[[-3.57  0.36 -0.22  4.99]
 [-2.61 -2.75 -1.71  4.66]] -> -2.61

[ 3.11  4.63  3.74 -4.53] -> 3.74

[[ 0.37 -0.30 -1.58  0.96 -0.69  2.09]
 [-2.32  0.80  3.07 -1.40 -1.14 -0.30]
 [-1.78  0.58  1.82  3.58  0.69 -5.45]] -> -1.78

[-2.70  1.97 -2.96 -1.77 -5.03 -1.67] -> -2.70

[ 0.45 -1.29  4.36 -0.99  0.83  0.54] -> 0.45

[[ 0.19  0.30  0.35 -0.27  0.41 -0.37]
 [-0.14  0.15 -0.22 -0.18 -0.06  0.10]
 [-4.83  0.10 -0.26  3.29 -1.12  1.95]] -> -0.37
---
[ 0.02 -1.74 -1.11  4.39  0.22 -2.32 -0.50] result: -0.50
[ 4.89 -1.10  0.09 -0.24  0.16  2.88] result: 2.88
[ 1.65 -0.87 -4.37 -1.40] result: -1.40
[ 0.28 -2.99  5.59  0.68 -4.18 -1.27] result: -1.27
[4.29 3.14 3.63 4.01 3.62] result: 3.62
[-3.49 -0.16 -5.34 -5.25 -1.38  0.28] result: 0.28
---
[[0.08, 1.39, -1.12, -2.79, 0.45, 0.07, -2.23],
 [3.13, -0.93, -3.70, -4.17, 2.68, 2.40, 1.98],
 [2.93, 1.71, -2.13, -3.57, -0.32, 0.07, -1.97]] Answer: -3.70

[0.70, -0.39, 4.70, -0.87, 5.43, 4.98] Answer: -0.39

[[-1.10, 0.87, -3.65, -1.28],
 [3.40, 1.12, 4.58, 1.96],
 [2.67, 4.22, 0.70, 1.47]] Answer: -1.28

[4.60, -0.97, 4.71, -0.21, 0.00] Answer: -0.21

[[-2.08, 2.03, -4.79, 0.53, 1.53],
 [5.20, 0.58, 1.51, -3.73, 2.65]] Answer: -3.73

[0.05, -5.74, 0.71, -5.05, -2.07, -4.53, 2.28] Answer: -5.05

[[-1.15, -1.73, 0.17, 1.91, 4.05, 1.52],
 [-1.09, -0.48, -0.20, 1.04, 1.08, 0.15]] Answer: -1.15

[-1.16, 4.67, -0.37, 0.25, -1.68, -0.55, 0.22] Answer: -1.16

[-2.05, -1.30, 0.32, 4.85, 2.38] Answer: -1.30
---
[[0.15, -0.27, 4.11, -0.64, 0.27, -0.23], [0.16, -0.32, 4.17, -0.64, 0.20, -0.24]] ==> 4.17
[1.73, -2.53, 1.46, 4.34] ==> 1.73
[[5.72, -1.66, -1.36, 1.07, 1.84, 0.89, 5.50], [-0.67, -0.53, -0.53, -1.48, -1.33, -1.04, -1.33], [-2.70, -0.26, -0.74, -0.87, -0.47, 1.67, -1.96]] ==> -0.87
[[4.19, -1.48, -1.53, 4.69, -1.24, 4.23], [5.20, -1.38, -1.51, 5.47, -1.88, 5.32], [3.39, -1.40, -1.40, 4.02, -0.88, 3.50]] ==> -1.40
[1.33, -0.43, -3.24, -4.76, -4.03, 2.89, -3.59] ==> -4.76
[-3.69, -4.68, 4.04, -3.06, -2.00] ==> -4.68
[[-2.64, 1.65, -1.62, 5.30], [-1.13, -3.55, -0.51, -2.99]] ==> -1.13
[-5.35, 1.45, -2.47, -4.50] ==> -5.35
[[-1.03, 3.11, -3.47, 2.21, 3.19], [-3.25, 2.79, 4.10, 1.07, 3.20], [-0.46, 4.31, 1.64, 0.06, -1.52]] ==> 4.31
[-4.29, -0.82, 2.00, -4.07, 3.45, 0.27, 2.92] ==> -4.07
---
array([ 429, -524,  842,  712,   -1,  872]) gives -1
array([215, 187, 225,  49,  20, 116,  59]) gives 116
array([8, 5, 0, 4, 4, 2]) gives 4
array([476, 110, 781, 743, 772, 456]) gives 772
array([ 94, 139, 151,  83,  36,  96, 198]) gives 96
array([124,  34, 237, 225, 235]) gives 225
array([-34, -48, -18, -21, -17,  42]) gives -17
array([6266, 4186, 1222, 8427, 3456, 6266]) gives 3456
array([ 34,  -6,  35, -36,  26]) gives -36
array([4, 3, 1, 2, 4, 7, 9]) gives 7
---
Q:
[[-160.57, 34.94, 184.75, -22.73, 114.54, -30.97],
 [-60.73, -98.84, 225.15, -21.53, 207.35, -61.29]]
A: -21.53

Q:
[[-0.097, -0.175, 0.171, -0.035, -0.121],
 [-0.045, -0.052, -0.173, -0.080, -0.169],
 [-0.013, -0.070, -0.190, -0.108, -0.144]]
A: -0.173

Q:
[[0.059, 1.562, 1.276, 1.158, -1.604],
 [0.191, -0.692, 0.455, 0.643, -0.526],
 [0.508, 0.161, 0.232, 0.383, 0.130]]
A: 0.455

Q:
[[0.12, 0.12, 0.06, 0.16],
 [0.11, 0.04, -0.16, 0.09]]
A: 0.04

Q:
[[0.048, -0.047, 1.343, -1.235],
 [0.093, 0.357, 1.081, 1.504]]
A: 0.357

Q:
[[146.26, 163.94, 27.81, 7.93],
 [-179.23, 16.41, -187.98, 55.05]]
A: 16.41

Q:
[[0.1, -1.6, 1.6, 1.3, 1.5, 1.5, 1.8],
 [1.6, 1.8, 0.4, -0.6, -0.2, 0.9, 0.5]]
A: -0.2

Q:
[[3.261, 3.715, 13.347, 5.306, 21.676, -4.937],
 [-9.587, -8.848, -19.829, -9.042, -7.652, 0.566]]
A: -9.042
---
array([[ 3.45, -1.57,  0.58,  5.10],
       [ 0.57, -1.13,  0.58,  0.53],
       [ 0.28,  0.16, -1.04,  0.32]])
3.45, 0.32

array([ 1.17,  1.40,  0.94, -4.97])
1.17, -4.97

array([ 0.68,  2.64,  5.20,  4.37, -4.53,  0.58])
0.68, 0.58

array([ 1.65, -3.56, -1.17, -5.02])
1.65, -5.02

array([ 0.46,  4.13,  2.82, -2.31, -2.96,  2.45])
0.46, 2.45

array([-4.89,  0.66,  1.89,  2.08])
-4.89, 2.08

array([[-2.30,  0.93,  0.96,  0.04,  3.83, -2.31],
       [ 0.31,  5.01,  0.44, -2.28,  1.03, -2.20],
       [-2.03,  1.32,  0.90, -0.15,  3.53, -2.31]])
-2.30, -2.31

array([-4.54, -2.66, -4.61, -0.35, -3.43])
-4.54, -3.43
---
[-5.46 -0.50 -0.18  1.90  2.95  3.27] => 3.27, -5.46

[[-2.74  1.50 -0.55  4.23 -4.12  1.00 -2.05]
 [ 3.22 -1.39  0.95 -4.25  4.19  2.14  1.47]
 [ 2.38 -2.36  1.64 -4.05  4.20  2.12  1.23]] => -2.05, 2.38

[[ 2.72  4.28  1.25  1.07  1.43]
 [ 2.88  4.49  1.29  0.60  1.40]
 [-2.49 -2.70  0.22 -3.53 -0.20]] => 1.43, -2.49

[[-0.42  0.10 -1.97 -0.71  1.62  1.09  3.31]
 [-4.15  0.85 -1.08 -1.15 -0.78 -0.21 -3.24]] => 3.31, -4.15

[ 0.24 -2.64 -0.81  1.35  3.54 -4.05] => -4.05, 0.24

[ 0.96 -1.48 -4.58 -2.21] => -2.21, 0.96

[ 0.29  2.04  4.58 -3.17] => -3.17, 0.29

[-0.54 -4.75 -0.31  0.36 -0.66 -5.13] => -5.13, -0.54
---
array([[ -80.99,   23.29,  112.31,   95.60,  -73.70,  -60.34, -130.19],
       [-125.10,  -20.73,   66.96,   83.92,  -82.50,  -97.22,  139.02],
       [ -15.31,  120.64,  -86.33,   19.10,   68.62, -117.97,  -56.74]]) ans = -20.73

array([[  -0.22,   25.50,  164.54,  157.79],
       [-120.19,  -18.69,   74.67,  -29.57],
       [ -31.08,  -35.57, -119.26,  -18.35]]) ans = -18.69

array([[ 1.771, -1.925,  0.047, -1.849, -1.390, -0.909, -1.049],
       [ 1.434, -1.516,  0.018, -1.575, -1.141, -0.976, -0.768],
       [ 0.492, -0.117,  0.005, -0.417, -0.091, -0.647,  0.030]]) ans = -1.516

array([[ -4.2,  -4.5,  -5.1,   8.0, -10.1,   8.6,  21.4],
       [  6.9,   4.3,   6.6,  -4.9,   1.4,   5.1,  -7.4],
       [  6.6,   2.5,   7.0, -18.2, -11.5,  23.5,  14.7]]) ans = 4.3

array([[-1.01,  1.17, -1.84,  0.53,  1.76, -0.25],
       [-1.55, -1.41, -1.93, -1.26,  1.11,  0.26],
       [-0.97, -0.95, -1.15,  0.46, -0.35, -0.64]]) ans = -1.41

array([[-0.03,  0.19,  0.18,  0.05,  0.04, -0.03],
       [-0.11,  0.08,  0.00, -0.08,  0.15, -0.23],
       [ 0.16,  0.01,  0.09,  0.11, -0.05, -0.09]]) ans = 0.08

array([[-0.505, -1.849, -0.417, -1.994, -0.487,  1.273,  1.065],
       [ 1.748,  0.662, -0.819, -0.141, -0.060, -0.981, -2.274],
       [-0.767, -0.442,  0.180, -1.085, -0.225,  2.202,  0.294]]) ans = 0.662
---
Input: [2380, 1746, 9129, 1376]
Output: 1746
Input: [23, 60, 59, 92]
Output: 60
Input: [211, 51, 135, 64]
Output: 51
Input: [2987, 7255, 8006, 7910]
Output: 7255
Input: [5, 8, 1, 1]
Output: 8
Input: [154, 45, 169, 200]
Output: 45
Input: [5, 4, 1, 7]
Output: 4
Input: [77, 8, 87, 88]
Output: 8
Input: [-737, 521, -564, 352]
Output: 521
